Here is a tiny trained network, its code and every weight. The questions are about switching its units off for an input and a class, where a switched-off unit gives its printed mean instead of its output.

import numpy as np


def w(rows, s, z=0):
    codes = np.array(rows[::2]) - 128.0
    scale = np.full(codes.shape[1], s)
    scale[-1] = z or s
    return codes * scale


def norm(h):
    return h / np.sqrt((h * h).mean(-1, keepdims=True) + 1e-5)


def f(y):
    return y / 2 * (1 + np.tanh(0.7978845608 * (y + 0.044715 * y**3)))


def log_softmax(a):
    a = a - a.max(-1, keepdims=True)
    return a - np.log(np.exp(a).sum(-1, keepdims=True))


def net(x, mask):
    res = np.array(x, float).reshape(1, 8) / 4 @ E
    u = 0
    for l in range(4):
        y = f(norm(res) @ A[l][:, :-1].T + A[l][:, -1])
        res = res + np.where(mask[u : u + 10], y, B[l][:, -1]) @ B[l][:, :-1]
        u += 10
    return log_softmax(norm(res)[-1] @ U[:, :-1].T + U[:, -1])


A, B = {}, {}
E = w([
[127,128,127,128,129,129,128,128],'x0',
[97,121,188,136,170,143,49,162],'x1',
[130,126,129,128,128,126,128,128],'x2',
[143,133,154,253,146,114,138,83],'x3',
[128,132,128,128,129,129,129,129],'x4',
[179,101,169,125,127,219,158,110],'x5',
[127,129,128,128,128,128,128,128],'x6',
[129,124,128,128,128,127,128,127],'x7',
],0.029)
A[0] = w([
[100,122,205,133,151,149,22,154,250],'L0N1',
[120,137,127,254,131,53,126,114,66],'L0N2',
[111,137,189,135,148,178,73,155,6],'L0N3',
[152,128,141,109,128,205,145,124,70],'L0N4',
[147,127,152,106,122,198,147,127,84],'L0N5',
[119,103,116,102,131,185,123,128,75],'L0N6',
[150,114,158,237,126,182,150,101,2],'L0N7',
[88,138,103,98,123,73,100,135,200],'L0N8',
[107,132,72,132,129,112,150,138,80],'L0N9',
[156,107,124,137,128,97,129,126,41],'L0N10',
],0.036,0.0054)
B[0] = w([
[108,228,101,90,249,143,66,133,251],'L0N1',
[177,163,178,52,144,30,168,98,239],'L0N2',
[123,30,254,155,76,120,125,150,199],'L0N3',
[149,166,134,57,146,122,156,83,183],'L0N4',
[196,130,160,87,141,103,158,138,182],'L0N5',
[174,92,160,123,136,97,160,171,164],'L0N6',
[125,132,85,233,105,177,100,130,227],'L0N7',
[52,96,71,170,103,155,89,169,196],'L0N8',
[107,91,191,134,104,106,98,119,158],'L0N9',
[110,100,146,155,174,106,178,156,133],'L0N10',
],0.045,0.033)
A[1] = w([
[131,129,131,205,152,179,129,107,145],'L1N1',
[140,129,128,254,158,209,125,93,119],'L1N2',
[168,100,140,172,109,144,124,136,76],'L1N3',
[74,25,86,170,59,131,138,154,18],'L1N4',
[205,87,50,138,26,123,253,112,98],'L1N5',
[126,66,89,132,40,134,155,140,3],'L1N6',
[92,158,25,203,119,174,93,112,77],'L1N7',
[126,144,91,144,94,142,135,120,119],'L1N8',
[132,141,56,93,131,152,210,125,74],'L1N9',
[134,128,156,28,133,176,161,83,93],'L1N10',
],0.034,0.0049)
B[1] = w([
[119,166,115,166,78,143,128,134,205],'L1N1',
[119,194,125,175,67,163,113,166,248],'L1N2',
[108,143,143,153,202,96,126,156,162],'L1N3',
[112,197,211,117,90,158,50,88,221],'L1N4',
[23,151,1,96,115,153,219,43,246],'L1N5',
[177,139,199,148,117,155,90,77,172],'L1N6',
[135,74,71,138,195,71,170,163,218],'L1N7',
[109,175,152,133,114,141,202,130,147],'L1N8',
[136,80,137,133,140,147,82,58,157],'L1N9',
[166,78,139,79,177,200,123,111,232],'L1N10',
],0.043,0.015)
A[2] = w([
[106,123,183,212,104,176,115,63,125],'L2N1',
[98,47,129,112,93,136,104,76,71],'L2N2',
[164,120,154,228,131,139,146,239,40],'L2N3',
[110,146,80,188,13,181,130,130,42],'L2N4',
[165,30,140,107,2,60,209,90,30],'L2N5',
[178,104,198,214,39,179,21,133,4],'L2N6',
[80,68,110,92,82,143,159,113,165],'L2N7',
[123,197,106,176,132,211,116,121,60],'L2N8',
[172,116,217,110,104,122,164,182,120],'L2N9',
[187,121,149,217,135,168,127,199,29],'L2N10',
],0.034,0.0039)
B[2] = w([
[155,195,149,97,60,163,114,168,217],'L2N1',
[166,172,147,93,88,165,112,99,156],'L2N2',
[96,47,145,86,100,97,45,81,178],'L2N3',
[161,248,123,205,220,181,174,147,203],'L2N4',
[74,2,86,215,14,23,194,107,190],'L2N5',
[125,94,202,121,30,107,32,147,249],'L2N6',
[162,131,141,114,70,146,75,77,154],'L2N7',
[100,154,153,174,72,175,130,143,229],'L2N8',
[199,155,129,204,148,181,146,166,183],'L2N9',
[90,83,164,59,69,126,63,117,172],'L2N10',
],0.043,0.021)
A[3] = w([
[89,86,103,90,142,149,184,137,2],'L3N1',
[163,90,88,90,183,249,131,255,110],'L3N2',
[91,59,79,76,174,155,165,139,86],'L3N3',
[108,105,192,107,195,176,98,131,70],'L3N4',
[67,60,135,114,187,175,104,58,63],'L3N5',
[24,74,32,196,106,206,51,190,89],'L3N6',
[150,103,55,156,158,91,162,118,107],'L3N7',
[53,127,47,207,162,183,139,190,52],'L3N8',
[34,129,99,135,126,181,163,192,87],'L3N9',
[81,136,154,216,195,172,73,156,105],'L3N10',
],0.029,0.0054)
B[3] = w([
[159,158,123,83,92,149,86,116,146],'L3N1',
[122,62,151,191,135,147,113,182,202],'L3N2',
[100,144,184,63,141,205,69,85,170],'L3N3',
[169,126,92,250,77,53,217,173,216],'L3N4',
[149,77,96,122,111,165,155,88,173],'L3N5',
[44,55,87,116,152,93,78,173,224],'L3N6',
[103,94,121,89,93,114,88,153,167],'L3N7',
[69,122,80,148,201,190,154,110,202],'L3N8',
[106,95,113,185,171,125,127,107,173],'L3N9',
[150,96,54,2,45,158,169,42,251],'L3N10',
],0.042,0.02)
U = w([
[103,167,180,131,43,161,18,143,253],'0',
[186,65,101,38,90,217,188,12,81],'1',
[34,55,41,102,209,153,76,154,127],'2',
[234,56,193,116,219,176,132,201,96],'3',
[121,102,118,149,60,2,196,61,71],'4',
[83,224,43,213,102,195,192,91,78],'5',
[137,245,146,57,254,37,102,102,99],'6',
],0.016,0.0051)

Each question gives the input, the list of numbers given to net, and the class t.
The units are the neurons (one row each of A and B). Each row of codes is followed by its name. A weight is (code - 128) times the scale printed after its matrix; where a second scale follows, it is the last column's (A, B and U).
mask holds one flag per neuron, layer by layer. A switched-off neuron (its flag False) gives its mean, the last column of its row in B, instead of its output. The means were averaged over made-up inputs and are rounded, as every weight is.
A unit's drop is (log p(t) with every unit on - log p(t) with that unit switched off) / (log p(t) with every unit on - log p(t) with every unit switched off).
The circuit of an input: a set's keep is (log p(t) with only the set's units on - log p(t) with every unit switched off) / (log p(t) with every unit on - log p(t) with every unit switched off). Starting from the 12 units with the biggest drops (on a tie, the unit counted first), units are removed one at a time, each time the one whose removal leaves the highest keep (on an exact tie, the one counted first), for as long as the keep stays at least 0.8.
units of the circuit, in order: the units of the circuit, biggest drop first
unit that matters most: the unit with the biggest drop
top k neurons: the k neurons with the biggest drops, biggest first
top k neurons in layer l: the k neurons of layer l with the biggest drops, biggest first
drop when u is switched off: that unit's drop, to one decimal
input [-4,0,-7,3,5,8,-1,-7], class 5: top 3 neurons in layer 0 => [L0N7 L0N1 L0N4]
input [5,1,-1,2,-7,0,-7,-4], class 6: units of the circuit, in order => [L0N2]
input [5,-1,-7,0,0,4,8,6], class 1: top 2 neurons => [L0N4 L0N1]
input [-1,-4,5,0,-7,8,1,0], class 1: top 3 neurons => [L0N4 L0N1 L0N5]
input [-6,-5,4,5,-1,0,-2,2], class 4: top 2 neurons => [L0N2 L0N1]
input [-5,0,-7,5,-3,-7,6,5], class 4: top 3 neurons => [L0N2 L0N1 L2N5]
input [-2,-4,2,-7,-4,1,3,2], class 1: top 3 neurons => [L0N1 L0N7 L0N3]
input [0,-3,3,8,-1,0,7,-8], class 4: top 3 neurons => [L0N2 L0N1 L0N8]
input [-3,8,-6,8,3,-2,-3,-3], class 6: top 2 neurons => [L0N2 L0N1]
input [-1,-5,6,4,8,-5,-7,7], class 4: top 2 neurons => [L0N1 L0N2]
input [3,-8,1,2,3,7,1,0], class 5: top 3 neurons => [L0N2 L0N7 L0N1]
input [-2,-4,7,2,-4,7,-1,-5], class 5: top 3 neurons in layer 0 => [L0N7 L0N1 L0N2]
input [6,1,0,-8,-2,-7,-4,-3], class 2: top 2 neurons => [L0N3 L1N7]
input [-4,-5,-6,6,-5,-7,5,7], class 4: units of the circuit, in order => [L0N1]
input [1,-1,8,1,-7,5,-7,-5], class 5: top 4 neurons => [L0N7 L0N1 L0N2 L1N5]
input [-1,-1,-8,8,7,-7,3,2], class 4: top 2 neurons in layer 0 => [L0N2 L0N1]
input [-7,5,-3,-2,-6,1,-6,0], class 3: top 2 neurons in layer 0 => [L0N7 L0N3]
input [-5,-3,4,4,2,7,-5,-4], class 5: top 2 neurons => [L0N7 L0N1]
input [-5,7,8,-3,-6,-2,7,2], class 2: top 2 neurons in layer 0 => [L0N1 L0N2]
input [7,-7,-2,7,-3,-2,3,-4], class 4: unit that matters most => L0N2
input [-2,-6,-6,-3,5,7,-4,-7], class 1: drop when L0N1 is switched off => 1.0
input [1,-7,1,-6,2,6,4,1], class 1: drop when L1N10 is switched off => 0.0
input [1,-8,5,7,5,7,6,-5], class 5: drop when L0N7 is switched off => 2.0
